Below are the code and all the weights of a small trained network. Each question names an input and a class and asks about switching units off, where a switched-off unit gives its printed mean instead of its output.

import numpy as np


def w(rows, s, z=0):
    codes = np.array(rows[::2]) - 128.0
    scale = np.full(codes.shape[1], s)
    scale[-1] = z or s
    return codes * scale


def f(y):
    return np.maximum(y, 0)


def log_softmax(a):
    a = a - a.max(-1, keepdims=True)
    return a - np.log(np.exp(a).sum(-1, keepdims=True))


def net(x, mask):
    res = np.array(x, float).reshape(1, 8) / 4 @ E
    y = f(res @ A[0][:, :-1].T + A[0][:, -1])
    res = res + np.where(mask, y, B[0][:, -1]) @ B[0][:, :-1]
    return log_softmax(res[-1] @ U[:, :-1].T + U[:, -1])


A, B = {}, {}
E = w([
[132,131,132,130,126,123],'x0',
[102,95,43,150,169,7],'x1',
[128,125,129,124,129,128],'x2',
[125,117,127,113,130,128],'x3',
[192,197,63,50,198,148],'x4',
[91,162,58,86,15,113],'x5',
[116,126,121,124,134,136],'x6',
[137,135,131,140,122,123],'x7',
],0.016)
A[0] = w([
[102,87,135,166,59,67,155],'n0',
[110,142,37,141,186,23,119],'n1',
[218,114,154,104,234,139,172],'n2',
[173,214,57,84,136,162,132],'n3',
[66,111,192,118,122,105,255],'n4',
[165,180,163,105,75,188,206],'n5',
[143,127,148,184,214,93,225],'n6',
[131,91,204,164,95,247,190],'n7',
[81,54,91,212,172,110,177],'n8',
[133,129,161,170,173,187,210],'n9',
[60,172,84,56,15,121,184],'n10',
[199,179,115,65,198,186,169],'n11',
[111,173,73,112,81,60,126],'n12',
[186,211,101,57,179,117,136],'n13',
],0.013,0.0095)
B[0] = w([
[76,84,118,215,88,128,222],'n0',
[128,124,82,64,184,4,240],'n1',
[103,122,144,77,174,181,221],'n2',
[192,198,82,102,131,131,207],'n3',
[132,82,240,186,79,143,210],'n4',
[119,192,108,153,68,203,206],'n5',
[119,39,163,71,241,171,215],'n6',
[176,152,222,113,78,129,241],'n7',
[111,56,127,143,125,86,221],'n8',
[152,138,218,99,156,153,199],'n9',
[141,160,103,195,10,123,251],'n10',
[175,184,126,91,202,178,223],'n11',
[101,161,46,168,125,44,207],'n12',
[167,158,53,90,152,150,212],'n13',
],0.011,0.024)
U = w([
[162,86,198,141,120,138,235],'0',
[86,146,133,173,53,154,124],'1',
[86,8,134,151,170,100,189],'2',
[108,71,76,200,101,62,132],'3',
[121,159,124,122,176,197,197],'4',
[175,173,63,148,98,162,26],'5',
[159,61,74,71,188,106,72],'6',
[136,167,44,129,144,59,2],'7',
],0.015,0.0024)

Each question gives the input, the list of numbers given to net, and the class t.
The units are the neurons (one row each of A and B). Each row of codes is followed by its name. A weight is (code - 128) times the scale printed after its matrix; where a second scale follows, it is the last column's (A, B and U).
mask holds one flag per neuron, in row order. A switched-off neuron (its flag False) gives its mean, the last column of its row in B, instead of its output. The means were averaged over made-up inputs and are rounded, as every weight is.
A unit's drop is (log p(t) with every unit on - log p(t) with that unit switched off) / (log p(t) with every unit on - log p(t) with every unit switched off).
The circuit of an input: a set's keep is (log p(t) with only the set's units on - log p(t) with every unit switched off) / (log p(t) with every unit on - log p(t) with every unit switched off). Starting from the 12 units with the biggest drops (on a tie, the unit counted first), units are removed one at a time, each time the one whose removal leaves the highest keep (on an exact tie, the one counted first), for as long as the keep stays at least 0.8.
circuit, biggest first: the units of the circuit, biggest drop first
k most important neurons: the k neurons with the biggest drops, biggest first
drop of u: that unit's drop, to one decimal
input [2,6,7,-4,2,0,3,1], class 6: circuit, biggest first => (n10)
input [1,-4,1,-2,3,0,3,5], class 4: 2 most important neurons => (n10; n12)
input [-4,-5,-6,-1,0,2,-3,-1], class 1: circuit, biggest first => (n13; n5)
input [-5,5,-6,5,0,7,7,5], class 3: 2 most important neurons => (n10; n11)
input [1,1,5,-2,2,5,-1,8], class 7: 2 most important neurons => (n12; n7)
input [-4,1,1,1,6,1,-6,1], class 7: 2 most important neurons => (n6; n3)
input [0,1,-2,5,5,2,-3,-2], class 7: 2 most important neurons => (n7; n4)
input [7,3,5,-1,0,-8,-7,-6], class 2: 2 most important neurons => (n3; n13)
input [-4,-1,1,3,1,0,0,0], class 4: 3 most important neurons => (n10; n12; n1)
input [-8,4,3,1,0,6,3,8], class 3: 2 most important neurons => (n11; n10)
input [6,1,8,4,-7,-2,1,-1], class 2: 3 most important neurons => (n8; n10; n0)
input [2,6,-3,3,-3,0,7,6], class 2: 2 most important neurons => (n10; n6)
input [-4,8,-8,7,0,3,0,-3], class 3: drop of n3 => 0.1
input [2,1,-7,-2,2,-6,-8,6], class 6: circuit, biggest first => (n6)
input [2,-2,2,1,0,2,-3,0], class 1: drop of n13 => 0.3
input [0,6,4,-8,0,5,6,-4], class 3: drop of n11 => 0.4
